-.03  -.04  .10  .05  -.01  -.22  -.07  -.20  -.04  .03  .25  -.37  .06
-.09  -.05  .03  -.10  .07  .24  .02  .01  -.11  -.04  -.42  .31  .07
-.14  -.17  .11  -.18  .08  .02  -.10  -.20  -.28  .01  -.23  .05  -.02
-.06  -.06  .06  -.05  .03  .03  -.03  -.10  -.09  -.02  -.13  .00  .09
->
-.03  -.04  .10  .05  -.01  -.22  -.07  -.20  -.04  .03  .25  -.37  .06
-.14  -.17  .11  -.18  .08  .02  -.10  -.20  -.28  .01  -.23  .05  -.02

.28  .11  .08  .30  .14  -.32  -.16  -.41  -.21  -.11  .02  -.27  -.12  .35  -.23  -.01
-.10  .14  -.06  .14  .25  -.21  -.26  -.38  -.26  -.28  -.11  -.19  -.26  .27  -.38  -.14
-.20  .08  -.08  .03  .16  -.24  -.23  -.43  -.25  -.25  -.11  -.21  -.26  .17  -.38  -.11
.03  -.25  .07  -.17  -.40  -.38  -.07  -.43  -.16  -.07  .02  -.35  -.09  -.28  -.19  .04
-.08  .22  -.05  .12  .36  .40  .13  .45  .20  .10  .00  .37  .13  .22  .24  -.01
-.25  -.01  -.08  -.21  .03  .37  .16  .46  .22  .12  -.01  .33  .14  -.20  .25  .00
->
.28  .11  .08  .30  .14  -.32  -.16  -.41  -.21  -.11  .02  -.27  -.12  .35  -.23  -.01
-.20  .08  -.08  .03  .16  -.24  -.23  -.43  -.25  -.25  -.11  -.21  -.26  .17  -.38  -.11
-.08  .22  -.05  .12  .36  .40  .13  .45  .20  .10  .00  .37  .13  .22  .24  -.01

-.08  .11  .28  .13  -.13  .01  -.12  -.02  -.25  .08  -.12
.08  .06  .00  -.03  .24  -.09  .39  -.12  .00  -.09  .01
->
-.08  .11  .28  .13  -.13  .01  -.12  -.02  -.25  .08  -.12

-.03  -.05  .29  .09  .26  -.27  .18  .25  .12
.07  .07  .07  -.05  .05  .13  .14  .08  .10
.08  .05  .09  -.07  .07  .09  .18  .10  .10
.09  .02  .10  -.10  .08  .04  .23  .13  .11
.05  .23  -.13  .22  -.11  .42  -.30  -.18  -.01
->
-.03  -.05  .29  .09  .26  -.27  .18  .25  .12
.08  .05  .09  -.07  .07  .09  .18  .10  .10
.05  .23  -.13  .22  -.11  .42  -.30  -.18  -.01

-.29  -.33  -.30
.31  .32  .32
.40  .40  .39
->
-.29  -.33  -.30
.40  .40  .39

-.15  .01  .27  .21  -.03
-.12  .01  -.43  -.23  .41
-.10  .18  .04  -.06  .26
-.14  .06  .13  .11  .10
-.38  .07  -.03  .04  .39
-.12  -.01  -.51  -.23  .43
-.04  .17  -.20  -.24  .39
-.09  .22  -.01  -.11  .28
-.28  .14  -.04  .01  .36
-.20  .00  .27  .25  -.10
-.18  -.01  .29  .24  -.12
->
-.15  .01  .27  .21  -.03
-.10  .18  .04  -.06  .26
-.38  .07  -.03  .04  .39
-.04  .17  -.20  -.24  .39
-.28  .14  -.04  .01  .36
-.18  -.01  .29  .24  -.12
